Below is a small trained network, with its code and all its weights. Each question gives an input and a target symbol and asks what happens when units are switched off, that is, made to give their printed mean instead of their output.

import numpy as np


def w(rows, s, z=0):
    codes = np.array(rows[::2]) - 128.0
    scale = np.full(codes.shape[1], s)
    scale[-1] = z or s
    return codes * scale


def norm(h):
    return h / np.sqrt((h * h).mean(-1, keepdims=True) + 1e-5)


def softmax(a):
    e = np.exp(a - a.max(-1, keepdims=True))
    return e / e.sum(-1, keepdims=True)


def log_softmax(a):
    a = a - a.max(-1, keepdims=True)
    return a - np.log(np.exp(a).sum(-1, keepdims=True))


def net(x, mask):
    ids = ['αβγδεζηθλξπστφψω'.index(c) for c in x.split()]
    T = len(ids)
    res = E[ids] + P[:T]
    u = 0
    for l in range(3):
        r = norm(res)
        for j in range(2):
            rows = slice(4 * j, 4 * j + 4)
            q, k, v = (r @ M[l][rows].T for M in (Q, K, V))
            z = softmax(np.where(np.tri(T) > 0, q @ k.T / 4**0.5, -1e9)) @ v
            o = O[l][rows]
            res = res + np.where(mask[u + j], z, o[:, -1]) @ o[:, :-1]
        u += 2
    return log_softmax(norm(res)[-1] @ U[:, :-1].T + U[:, -1])


Q, K, V, O = {}, {}, {}, {}
E = w([
[136,136,117,140,134],'α',
[85,111,104,123,132],'β',
[119,107,106,110,131],'γ',
[200,157,106,59,162],'δ',
[58,131,76,152,112],'ε',
[101,107,83,148,91],'ζ',
[163,122,48,158,232],'η',
[251,86,38,157,167],'θ',
[104,182,144,121,110],'λ',
[125,129,138,156,157],'ξ',
[126,109,87,107,111],'π',
[177,130,94,128,89],'σ',
[136,196,57,171,61],'τ',
[110,129,136,136,168],'φ',
[60,91,192,183,100],'ψ',
[138,130,134,42,154],'ω',
],0.025)
P = w([
[110,130,149,30,96],'0',
[25,183,3,224,182],'1',
[22,160,64,207,191],'2',
[48,158,77,208,169],'3',
[62,151,84,213,160],'4',
[71,150,86,209,151],'5',
[70,140,97,205,152],'6',
[74,137,101,203,149],'7',
],0.0059)
Q[0] = w([
[129,175,116,216,90],'L0H1',
[168,191,143,151,252],'L0H1',
[204,84,67,43,184],'L0H1',
[170,160,105,36,102],'L0H1',
[164,81,88,114,181],'L0H2',
[178,107,72,159,185],'L0H2',
[87,114,88,118,92],'L0H2',
[118,121,91,165,157],'L0H2',
],0.014)
K[0] = w([
[141,176,114,191,90],'L0H1',
[154,134,122,167,255],'L0H1',
[194,80,43,49,153],'L0H1',
[177,133,126,31,132],'L0H1',
[101,115,178,65,103],'L0H2',
[125,129,195,41,98],'L0H2',
[182,156,119,166,125],'L0H2',
[178,101,122,117,97],'L0H2',
],0.015)
V[0] = w([
[1,102,137,204,105],'L0H1',
[192,132,35,142,231],'L0H1',
[204,70,34,143,219],'L0H1',
[80,22,97,122,113],'L0H1',
[184,191,71,98,154],'L0H2',
[126,151,52,185,184],'L0H2',
[189,47,72,151,149],'L0H2',
[178,153,107,167,49],'L0H2',
],0.0086)
O[0] = w([
[158,123,152,172,54,188],'L0H1',
[154,144,11,116,187,253],'L0H1',
[196,144,39,130,201,237],'L0H1',
[202,155,146,176,151,166],'L0H1',
[112,179,111,198,156,206],'L0H2',
[89,89,140,230,100,179],'L0H2',
[176,129,195,171,102,160],'L0H2',
[98,170,135,126,106,107],'L0H2',
],0.011,0.0059)
Q[1] = w([
[73,185,158,98,73],'L1H1',
[157,229,160,65,26],'L1H1',
[47,46,181,145,50],'L1H1',
[203,75,140,127,78],'L1H1',
[94,145,173,227,192],'L1H2',
[172,117,49,154,122],'L1H2',
[141,86,207,134,76],'L1H2',
[124,135,76,206,255],'L1H2',
],0.0098)
K[1] = w([
[135,133,51,201,178],'L1H1',
[181,161,102,192,190],'L1H1',
[15,141,114,254,150],'L1H1',
[156,78,195,176,150],'L1H1',
[252,168,118,97,100],'L1H2',
[135,164,96,143,91],'L1H2',
[150,15,132,185,124],'L1H2',
[194,221,123,52,72],'L1H2',
],0.0092)
V[1] = w([
[85,102,166,113,182],'L1H1',
[71,138,5,122,94],'L1H1',
[179,168,159,119,252],'L1H1',
[126,113,182,2,85],'L1H1',
[180,111,135,96,48],'L1H2',
[140,205,142,59,146],'L1H2',
[137,98,152,175,152],'L1H2',
[224,78,192,100,92],'L1H2',
],0.009)
O[1] = w([
[115,92,134,85,182,90],'L1H1',
[72,194,132,224,50,227],'L1H1',
[105,85,198,88,168,224],'L1H1',
[148,86,100,1,78,31],'L1H1',
[190,148,65,175,96,51],'L1H2',
[144,149,137,6,92,154],'L1H2',
[140,95,134,188,204,104],'L1H2',
[186,85,91,137,145,1],'L1H2',
],0.0091,0.0035)
Q[2] = w([
[158,96,95,180,92],'L2H1',
[75,209,189,78,186],'L2H1',
[105,240,254,86,81],'L2H1',
[89,237,162,98,110],'L2H1',
[79,100,74,91,227],'L2H2',
[235,160,29,165,68],'L2H2',
[232,129,109,118,238],'L2H2',
[84,73,151,189,82],'L2H2',
],0.0092)
K[2] = w([
[147,104,194,81,124],'L2H1',
[58,173,68,202,134],'L2H1',
[61,245,54,167,137],'L2H1',
[40,251,15,134,91],'L2H1',
[150,133,46,120,254],'L2H2',
[147,19,46,98,45],'L2H2',
[200,14,120,97,175],'L2H2',
[77,101,189,185,102],'L2H2',
],0.0094)
V[2] = w([
[146,132,191,143,193],'L2H1',
[176,162,118,149,177],'L2H1',
[53,58,128,108,131],'L2H1',
[84,135,219,9,112],'L2H1',
[91,71,187,190,166],'L2H2',
[16,75,139,89,161],'L2H2',
[218,142,193,89,173],'L2H2',
[115,181,235,154,124],'L2H2',
],0.011)
O[2] = w([
[131,143,90,169,164,116],'L2H1',
[149,147,124,47,145,184],'L2H1',
[72,118,120,179,96,107],'L2H1',
[88,174,171,244,140,9],'L2H1',
[143,100,49,98,148,83],'L2H2',
[101,69,103,105,170,69],'L2H2',
[205,142,138,165,168,81],'L2H2',
[143,206,57,148,168,2],'L2H2',
],0.011,0.005)
U = w([
[42,161,97,118,189,72],'α',
[189,80,143,76,69,99],'β',
[199,87,210,160,208,139],'γ',
[98,186,119,61,208,114],'δ',
[139,124,52,120,72,102],'ε',
[211,146,104,127,61,102],'ζ',
[137,126,62,168,211,100],'η',
[201,146,76,169,184,125],'θ',
[36,114,168,68,70,115],'λ',
[81,28,75,119,100,119],'ξ',
[188,184,212,137,116,148],'π',
[121,251,169,92,118,140],'σ',
[111,207,85,130,76,67],'τ',
[69,59,141,190,192,153],'φ',
[137,47,208,185,81,125],'ψ',
[68,113,202,65,159,255],'ω',
],0.016,0.0099)

Each question gives the input, a string of symbols that net reads in full, and the target symbol t.
The units are the heads (4 rows each of Q, K, V and O). Each row of codes is followed by its name. A weight is (code - 128) times the scale printed after its matrix; where a second scale follows, it is the last column's (O and U).
mask holds one flag per head, layer by layer. A switched-off head (its flag False) gives its mean, the last column of its rows in O, instead of its output. The means were averaged over made-up inputs and are rounded, as every weight is.
A unit's drop is (log p(t) with every unit on - log p(t) with that unit switched off) / (log p(t) with every unit on - log p(t) with every unit switched off).
The circuit of an input: a set's keep is (log p(t) with only the set's units on - log p(t) with every unit switched off) / (log p(t) with every unit on - log p(t) with every unit switched off). Starting from all 6 units, units are removed one at a time, each time the one whose removal leaves the highest keep (on an exact tie, the one counted first), for as long as the keep stays at least 0.8.
units of the circuit, in order: the units of the circuit, biggest drop first
unit that matters most: the unit with the biggest drop
which heads matter: for each layer, one digit per head in row order, 1 if its drop is at least 0.15 and else 0, layers parted by /
input β α θ θ ω, target ω: which heads matter => 10 / 00 / 01
input δ α θ τ ω ω ξ, target δ: which heads matter => 11 / 11 / 10
input π β σ, target π: unit that matters most => L0H2
input γ σ ε φ ψ θ ξ α, target γ: units of the circuit, in order => (L0H2 L0H1 L1H1 L2H1)
input τ σ ζ, target τ: units of the circuit, in order => (L1H1 L2H2)
input ω θ σ, target ω: which heads matter => 10 / 10 / 01
input ψ λ ε β ε γ σ, target ψ: which heads matter => 11 / 00 / 11
input γ λ γ γ τ φ, target γ: units of the circuit, in order => (L0H2 L0H1 L1H1 L2H2)
input γ β π γ ω ξ δ φ, target γ: units of the circuit, in order => (L0H2 L2H2)
input ξ ξ ω π, target ξ: units of the circuit, in order => (L0H2 L0H1 L2H2 L1H1)
input β ζ γ φ, target β: units of the circuit, in order => (L0H1 L0H2 L1H1)
input σ ω δ γ ψ ω, target ω: units of the circuit, in order => (L0H1 L2H2 L1H2)
input ξ σ π ζ φ φ, target ξ: which heads matter => 11 / 01 / 10
input β ε φ π, target β: units of the circuit, in order => (L0H1 L1H2 L0H2 L2H1)
input ζ ζ θ γ, target ζ: which heads matter => 10 / 00 / 00
input θ φ ξ γ, target θ: units of the circuit, in order => (L0H2 L2H1 L1H1)
input σ λ λ φ σ, target σ: which heads matter => 01 / 01 / 00
input γ λ γ, target γ: unit that matters most => L0H1
input ξ σ π ω ε σ, target ξ: units of the circuit, in order => (L0H1 L0H2 L2H2 L1H1)
input φ γ γ, target φ: unit that matters most => L0H2
input σ γ ε γ λ ω β π, target σ: units of the circuit, in order => (L0H2 L2H2)
input α ε ξ γ σ, target α: units of the circuit, in order => (L0H1 L1H2)
input φ ξ α, target φ: units of the circuit, in order => (L0H2 L2H1 L0H1 L1H1)
input α γ λ γ η γ, target α: which heads matter => 01 / 01 / 01
input τ σ φ φ, target τ: units of the circuit, in order => (L1H1 L0H1)
input ξ γ π, target ξ: which heads matter => 11 / 11 / 11
input γ τ π ψ η ψ σ, target γ: units of the circuit, in order => (L0H2 L0H1 L1H1 L2H1)
input τ γ π π, target τ: unit that matters most => L1H1
input σ σ β ξ ε ε γ, target σ: which heads matter => 01 / 00 / 00
